Below are the code and all the weights of a small trained network. Each question names an input and a class and asks about switching units off, where a switched-off unit gives its printed mean instead of its output.

import numpy as np


def w(rows, s, z=0):
    codes = np.array(rows[::2]) - 128.0
    scale = np.full(codes.shape[1], s)
    scale[-1] = z or s
    return codes * scale


def norm(h):
    return h / np.sqrt((h * h).mean(-1, keepdims=True) + 1e-5)


def f(y):
    return y / 2 * (1 + np.tanh(0.7978845608 * (y + 0.044715 * y**3)))


def log_softmax(a):
    a = a - a.max(-1, keepdims=True)
    return a - np.log(np.exp(a).sum(-1, keepdims=True))


def net(x, mask):
    res = np.array(x, float).reshape(1, 2) / 4 @ E
    u = 0
    for l in range(4):
        y = f(norm(res) @ A[l][:, :-1].T + A[l][:, -1])
        res = res + np.where(mask[u : u + 4], y, B[l][:, -1]) @ B[l][:, :-1]
        u += 4
    return log_softmax(norm(res)[-1] @ U[:, :-1].T + U[:, -1])


A, B = {}, {}
E = w([
[138,68,150,180,232,102,59,60],'x0',
[138,14,175,105,253,62,211,108],'x1',
],0.0066)
A[0] = w([
[109,167,90,213,131,172,40,62,112],'L0N0',
[231,179,120,181,176,153,129,191,203],'L0N1',
[145,192,201,90,10,160,160,141,9],'L0N2',
[117,112,129,232,135,189,2,146,43],'L0N3',
],0.0076,0.0015)
B[0] = w([
[224,187,225,156,151,161,48,121,254],'L0N0',
[93,196,232,8,89,167,65,152,142],'L0N1',
[48,163,171,119,127,211,101,111,254],'L0N2',
[158,65,146,188,132,212,83,48,244],'L0N3',
],0.011,0.0053)
A[1] = w([
[117,176,212,2,128,155,160,225,94],'L1N0',
[140,104,133,192,177,87,141,132,75],'L1N1',
[155,91,122,90,190,28,187,108,105],'L1N2',
[121,167,104,109,99,28,85,71,1],'L1N3',
],0.007,0.0026)
B[1] = w([
[76,36,2,158,125,74,47,202,201],'L1N0',
[20,162,130,191,85,72,136,27,170],'L1N1',
[236,177,103,62,136,47,201,124,254],'L1N2',
[91,117,118,136,73,203,61,189,105],'L1N3',
],0.0094,0.0066)
A[2] = w([
[131,14,62,35,156,151,127,202,19],'L2N0',
[171,93,86,123,214,162,155,20,5],'L2N1',
[2,199,87,72,185,183,150,202,119],'L2N2',
[74,107,140,98,44,107,46,96,95],'L2N3',
],0.0071,0.0017)
B[2] = w([
[163,91,151,154,112,197,95,57,185],'L2N0',
[62,153,33,56,55,61,63,165,228],'L2N1',
[75,149,155,48,30,66,170,253,254],'L2N2',
[183,189,232,133,95,181,133,82,193],'L2N3',
],0.011,0.0041)
A[3] = w([
[96,120,116,51,254,165,175,88,129],'L3N0',
[74,119,82,128,89,74,120,163,30],'L3N1',
[100,98,39,114,146,144,123,175,20],'L3N2',
[198,109,234,166,105,164,99,182,253],'L3N3',
],0.0074,0.0023)
B[3] = w([
[113,141,177,45,2,98,151,171,155],'L3N0',
[163,101,140,176,143,149,191,211,170],'L3N1',
[180,86,120,164,210,145,184,169,129],'L3N2',
[187,157,107,131,162,185,244,127,254],'L3N3',
],0.0093,0.0054)
U = w([
[143,30,49,153,149,174,163,235,6],'0',
[150,141,50,71,136,17,206,122,254],'1',
[78,149,120,174,143,158,208,127,2],'2',
[96,122,99,150,141,89,62,81,10],'3',
[188,209,193,166,124,244,101,117,254],'4',
[76,202,161,86,2,209,198,239,149],'5',
],0.0092,0.0037)

Each question gives the input, the list of numbers given to net, and the class t.
The units are the neurons (one row each of A and B). Each row of codes is followed by its name. A weight is (code - 128) times the scale printed after its matrix; where a second scale follows, it is the last column's (A, B and U).
mask holds one flag per neuron, layer by layer. A switched-off neuron (its flag False) gives its mean, the last column of its row in B, instead of its output. The means were averaged over made-up inputs and are rounded, as every weight is.
A unit's drop is (log p(t) with every unit on - log p(t) with that unit switched off) / (log p(t) with every unit on - log p(t) with every unit switched off).
The circuit of an input: a set's keep is (log p(t) with only the set's units on - log p(t) with every unit switched off) / (log p(t) with every unit on - log p(t) with every unit switched off). Starting from the 12 units with the biggest drops (on a tie, the unit counted first), units are removed one at a time, each time the one whose removal leaves the highest keep (on an exact tie, the one counted first), for as long as the keep stays at least 0.8.
units of the circuit, in order: the units of the circuit, biggest drop first
unit that matters most: the unit with the biggest drop
top k neurons: the k neurons with the biggest drops, biggest first
k most important neurons of layer l: the k neurons of layer l with the biggest drops, biggest first
drop when u is switched off: that unit's drop, to one decimal
input [-2,-7], class 4: top 2 neurons	L0N0, L2N1
input [-5,3], class 0: units of the circuit, in order	L1N0, L0N3
input [-3,3], class 1: top 2 neurons	L0N2, L0N0
input [-1,2], class 1: unit that matters most	L0N2
input [6,1], class 3: units of the circuit, in order	L2N1, L0N2, L1N2
input [-1,1], class 1: top 2 neurons	L0N2, L0N1
input [5,1], class 3: units of the circuit, in order	L2N1, L0N2, L1N2
input [-4,4], class 1: top 3 neurons	L0N2, L0N0, L0N1
input [-6,5], class 0: top 2 neurons	L1N0, L0N3
input [8,1], class 3: 3 most important neurons of layer 2	L2N1, L2N3, L2N0
input [1,1], class 1: top 3 neurons	L0N2, L0N0, L0N3
input [3,1], class 3: top 2 neurons	L1N2, L2N2
input [-4,6], class 1: drop when L0N2 is switched off	0.7
input [7,4], class 1: top neuron	L0N0
